Below is a small trained network, with its code and all its weights. Each question gives an input and a class and asks what happens when units are switched off, that is, made to give their printed mean instead of their output.

import numpy as np


def w(rows, s, z=0):
    codes = np.array(rows[::2]) - 128.0
    scale = np.full(codes.shape[1], s)
    scale[-1] = z or s
    return codes * scale


def norm(h):
    return h / np.sqrt((h * h).mean(-1, keepdims=True) + 1e-5)


def f(y):
    return y / 2 * (1 + np.tanh(0.7978845608 * (y + 0.044715 * y**3)))


def log_softmax(a):
    a = a - a.max(-1, keepdims=True)
    return a - np.log(np.exp(a).sum(-1, keepdims=True))


def net(x, mask):
    res = np.array(x, float).reshape(1, 6) / 4 @ E
    u = 0
    for l in range(2):
        y = f(norm(res) @ A[l][:, :-1].T + A[l][:, -1])
        res = res + np.where(mask[u : u + 7], y, B[l][:, -1]) @ B[l][:, :-1]
        u += 7
    return log_softmax(norm(res)[-1] @ U[:, :-1].T + U[:, -1])


A, B = {}, {}
E = w([
[89,167,101,177,136,198],'x0',
[112,131,142,132,126,127],'x1',
[53,163,254,147,93,112],'x2',
[98,122,105,179,73,74],'x3',
[6,47,126,155,203,176],'x4',
[171,95,159,198,176,125],'x5',
],0.0064)
A[0] = w([
[110,120,93,125,163,163,70],'0.n1',
[106,173,170,123,126,88,118],'0.n2',
[96,92,97,98,72,159,179],'0.n3',
[193,116,142,66,46,202,134],'0.n4',
[105,176,116,119,194,209,85],'0.n5',
[161,101,183,35,189,78,3],'0.n6',
[91,2,210,157,73,200,157],'0.n7',
],0.0063,0.0036)
B[0] = w([
[161,80,120,211,71,125,128],'0.n1',
[116,106,55,173,18,241,166],'0.n2',
[147,212,92,11,161,166,210],'0.n3',
[78,100,216,121,166,239,219],'0.n4',
[107,254,156,149,181,104,179],'0.n5',
[50,237,152,166,145,56,141],'0.n6',
[222,156,139,57,6,126,253],'0.n7',
],0.0052,0.0023)
A[1] = w([
[182,197,124,187,99,219,66],'1.n1',
[102,102,76,173,82,72,63],'1.n2',
[152,95,176,58,154,34,4],'1.n3',
[203,61,189,244,153,121,141],'1.n4',
[125,160,184,145,202,114,38],'1.n5',
[90,101,78,181,57,62,77],'1.n6',
[40,1,125,136,130,244,70],'1.n7',
],0.0097,0.0038)
B[1] = w([
[126,108,99,216,95,10,231],'1.n1',
[164,193,198,108,193,152,158],'1.n2',
[50,247,75,228,205,45,180],'1.n3',
[41,118,91,4,85,165,254],'1.n4',
[50,242,178,107,141,238,140],'1.n5',
[160,149,67,243,179,255,194],'1.n6',
[188,88,139,151,89,20,229],'1.n7',
],0.0087,0.0035)
U = w([
[73,105,59,3,92,156,116],'0',
[101,132,79,97,141,97,203],'1',
[94,157,110,173,214,10,46],'2',
[160,60,139,85,121,139,252],'3',
[180,69,153,110,128,6,36],'4',
[171,152,171,147,255,247,78],'5',
],0.0095,0.0027)

Each question gives the input, the list of numbers given to net, and the class t.
The units are the neurons (one row each of A and B). Each row of codes is followed by its name. A weight is (code - 128) times the scale printed after its matrix; where a second scale follows, it is the last column's (A, B and U).
mask holds one flag per neuron, layer by layer. A switched-off neuron (its flag False) gives its mean, the last column of its row in B, instead of its output. The means were averaged over made-up inputs and are rounded, as every weight is.
A unit's drop is (log p(t) with every unit on - log p(t) with that unit switched off) / (log p(t) with every unit on - log p(t) with every unit switched off).
The circuit of an input: a set's keep is (log p(t) with only the set's units on - log p(t) with every unit switched off) / (log p(t) with every unit on - log p(t) with every unit switched off). Starting from the 12 units with the biggest drops (on a tie, the unit counted first), units are removed one at a time, each time the one whose removal leaves the highest keep (on an exact tie, the one counted first), for as long as the keep stays at least 0.8.
units of the circuit, in order: the units of the circuit, biggest drop first
k most important neurons: the k neurons with the biggest drops, biggest first
k most important neurons of layer l: the k neurons of layer l with the biggest drops, biggest first
input [1,-1,-1,3,8,-7], class 4: units of the circuit, in order => (1.n7)
input [4,4,-7,8,0,-4], class 5: units of the circuit, in order => (1.n6 1.n2)
input [0,4,4,5,4,-2], class 5: 3 most important neurons => (1.n6 0.n4 0.n7)
input [3,0,-4,-8,-6,8], class 0: 2 most important neurons of layer 0 => (0.n3 0.n7)
input [-2,0,2,-3,-2,0], class 5: units of the circuit, in order => (0.n4 1.n7)
input [-6,2,-5,-6,0,7], class 0: 2 most important neurons => (1.n4 0.n3)
input [8,5,-1,6,-8,8], class 0: 4 most important neurons of layer 0 => (0.n3 0.n5 0.n7 0.n6)
input [2,3,-2,7,-4,1], class 5: units of the circuit, in order => (1.n6 1.n2)
input [8,4,-8,-5,-1,2], class 2: 2 most important neurons => (1.n1 0.n5)
input [0,-6,-3,-7,-1,-4], class 5: units of the circuit, in order => (1.n4 0.n4)
input [3,1,-4,-7,-8,-1], class 4: units of the circuit, in order => (1.n1 1.n6)
input [7,-1,-7,-1,-2,0], class 2: 2 most important neurons => (1.n1 1.n4)
input [7,3,-5,-5,0,-5], class 2: 4 most important neurons => (1.n1 1.n4 0.n1 0.n5)
input [7,-1,5,-4,-7,4], class 2: units of the circuit, in order => (1.n1)
input [-8,4,-4,-7,-1,-6], class 2: 3 most important neurons => (1.n3 0.n6 1.n4)
input [2,6,-3,-5,7,-5], class 4: 2 most important neurons of layer 1 => (1.n7 1.n4)
input [1,-4,-6,8,-1,3], class 5: 2 most important neurons => (1.n6 1.n2)
input [-2,6,-6,-4,8,-6], class 4: 3 most important neurons => (1.n7 1.n4 0.n1)
input [4,-3,6,-5,7,4], class 4: 2 most important neurons of layer 0 => (0.n7 0.n6)
input [-7,-2,3,-4,-3,-4], class 2: 2 most important neurons => (1.n3 1.n4)
input [-6,-4,4,-1,3,0], class 2: units of the circuit, in order => (1.n3)
